Below are the code and all the weights of a small trained network. Each question names an input and a target symbol and asks about switching units off, where a switched-off unit gives its printed mean instead of its output.

import numpy as np


def w(rows, s, z=0):
    codes = np.array(rows[::2]) - 128.0
    scale = np.full(codes.shape[1], s)
    scale[-1] = z or s
    return codes * scale


def norm(h):
    return h / np.sqrt((h * h).mean(-1, keepdims=True) + 1e-5)


def f(y):
    return np.maximum(y, 0)


def softmax(a):
    e = np.exp(a - a.max(-1, keepdims=True))
    return e / e.sum(-1, keepdims=True)


def log_softmax(a):
    a = a - a.max(-1, keepdims=True)
    return a - np.log(np.exp(a).sum(-1, keepdims=True))


def net(x, mask):
    ids = ['αβεζηθλμξσφψω'.index(c) for c in x.split()]
    T = len(ids)
    res = E[ids] + P[:T]
    r = norm(res)
    for j in range(2):
        rows = slice(2 * j, 2 * j + 2)
        q, k, v = (r @ M[0][rows].T for M in (Q, K, V))
        z = softmax(np.where(np.tri(T) > 0, q @ k.T / 2**0.5, -1e9)) @ v
        o = O[0][rows]
        res = res + np.where(mask[j], z, o[:, -1]) @ o[:, :-1]
    y = f(norm(res) @ A[0][:, :-1].T + A[0][:, -1])
    res = res + np.where(mask[2:6], y, B[0][:, -1]) @ B[0][:, :-1]
    return log_softmax(norm(res)[-1] @ U[:, :-1].T + U[:, -1])


Q, K, V, O, A, B = {}, {}, {}, {}, {}, {}
E = w([
[166,89,138,168,170,134,95],'α',
[232,104,153,95,101,153,159],'β',
[130,54,148,159,88,116,100],'ε',
[45,70,110,129,171,32,90],'ζ',
[89,94,96,209,86,78,195],'η',
[146,122,103,83,125,56,179],'θ',
[124,53,88,53,192,57,179],'λ',
[33,58,170,101,67,91,181],'μ',
[160,101,217,145,163,107,170],'ξ',
[199,172,196,179,96,65,119],'σ',
[105,1,216,61,69,104,85],'φ',
[127,177,123,139,106,199,132],'ψ',
[128,81,24,28,95,38,140],'ω',
],0.02)
P = w([
[247,209,54,48,125,254,29],'0',
[198,198,44,63,150,233,24],'1',
[188,177,69,86,153,218,39],'2',
[182,157,96,106,153,212,60],'3',
[180,137,125,119,156,220,73],'4',
[183,125,145,155,156,219,81],'5',
[187,113,167,163,150,213,95],'6',
[183,102,174,183,146,206,102],'7',
[181,89,194,200,146,207,117],'8',
[182,81,196,217,144,213,120],'9',
],0.0062)
Q[0] = w([
[187,112,198,224,178,148,149],'head 0',
[87,102,99,103,107,85,255],'head 0',
[208,9,66,225,117,105,243],'head 1',
[104,65,199,76,67,88,119],'head 1',
],0.0092)
K[0] = w([
[119,111,158,241,128,48,194],'head 0',
[124,133,188,116,170,204,14],'head 0',
[125,162,143,244,133,163,93],'head 1',
[98,113,95,196,95,155,239],'head 1',
],0.011)
V[0] = w([
[117,77,36,204,138,171,207],'head 0',
[140,153,131,70,89,119,79],'head 0',
[118,60,27,254,92,151,187],'head 1',
[233,113,120,157,178,2,110],'head 1',
],0.0055)
O[0] = w([
[111,126,36,59,144,117,168,14],'head 0',
[138,132,77,180,64,115,149,253],'head 0',
[106,144,113,255,108,145,121,205],'head 1',
[155,118,131,167,148,75,137,239],'head 1',
],0.012,0.0011)
A[0] = w([
[147,193,162,91,119,139,216,121],'neuron 0',
[133,108,149,129,39,111,147,65],'neuron 1',
[153,143,120,99,162,124,246,57],'neuron 2',
[24,146,64,157,91,149,192,5],'neuron 3',
],0.012,0.0027)
B[0] = w([
[15,198,147,135,129,100,179,235],'neuron 0',
[67,78,104,170,137,119,218,255],'neuron 1',
[95,62,170,246,127,149,154,231],'neuron 2',
[118,170,167,118,226,214,123,205],'neuron 3',
],0.012,0.0042)
U = w([
[136,65,107,109,246,123,183,58],'α',
[114,144,126,140,138,133,128,38],'β',
[52,153,122,164,111,28,213,54],'ε',
[112,141,237,83,220,127,117,73],'ζ',
[95,98,101,217,31,160,79,88],'η',
[133,137,49,97,79,92,152,199],'θ',
[130,182,181,150,57,77,84,166],'λ',
[28,114,133,89,187,187,178,79],'μ',
[96,196,114,115,93,185,90,255],'ξ',
[76,146,125,98,155,71,65,214],'σ',
[88,96,181,77,62,132,88,180],'φ',
[163,115,123,166,178,208,57,142],'ψ',
[184,127,134,100,86,167,187,184],'ω',
],0.012,0.0073)

Each question gives the input, a string of symbols that net reads in full, and the target symbol t.
The units are the heads (2 rows each of Q, K, V and O) and the neurons (one row each of A and B). Each row of codes is followed by its name. A weight is (code - 128) times the scale printed after its matrix; where a second scale follows, it is the last column's (O, A, B and U).
mask holds one flag per unit, heads first, then neurons. A switched-off unit (its flag False) gives its mean, the last column of its rows in O or B, instead of its output. The means were averaged over made-up inputs and are rounded, as every weight is.
A unit's drop is (log p(t) with every unit on - log p(t) with that unit switched off) / (log p(t) with every unit on - log p(t) with every unit switched off).
The circuit of an input: a set's keep is (log p(t) with only the set's units on - log p(t) with every unit switched off) / (log p(t) with every unit on - log p(t) with every unit switched off). Starting from all 6 units, units are removed one at a time, each time the one whose removal leaves the highest keep (on an exact tie, the one counted first), for as long as the keep stays at least 0.8.
circuit, biggest first: the units of the circuit, biggest drop first
unit that matters most: the unit with the biggest drop
top k neurons: the k neurons with the biggest drops, biggest first
which heads matter: for each layer, one digit per head in row order, 1 if its drop is at least 0.15 and else 0, layers parted by /
drop when u is switched off: that unit's drop, to one decimal
input φ ζ ω η ζ σ, target ε: circuit, biggest first : head 0; neuron 3
input η μ μ ε ω α, target α: which heads matter : 10
input ω ε μ, target μ: which heads matter : 00
input φ β η ω ω, target η: which heads matter : 11
input μ ψ σ ξ φ η α θ ψ θ, target μ: which heads matter : 01
input ψ ξ θ λ η ζ β β ψ, target μ: which heads matter : 10
input β ψ ζ θ ψ β η, target μ: which heads matter : 00
input ψ η σ μ ε, target ψ: which heads matter : 11
input μ ξ φ λ β λ η ζ ζ θ, target η: unit that matters most : head 1
input η ω β ω η λ φ ψ η, target μ: drop when head 0 is switched off : 0.1
input φ η μ μ, target η: drop when neuron 0 is switched off : 0.1
input η ψ ω ψ σ ε, target ψ: drop when head 1 is switched off : 1.2
input σ η ω φ ψ β ψ β β, target μ: drop when head 0 is switched off : 0.7
input σ μ λ η ψ μ φ α, target α: top neuron : neuron 3
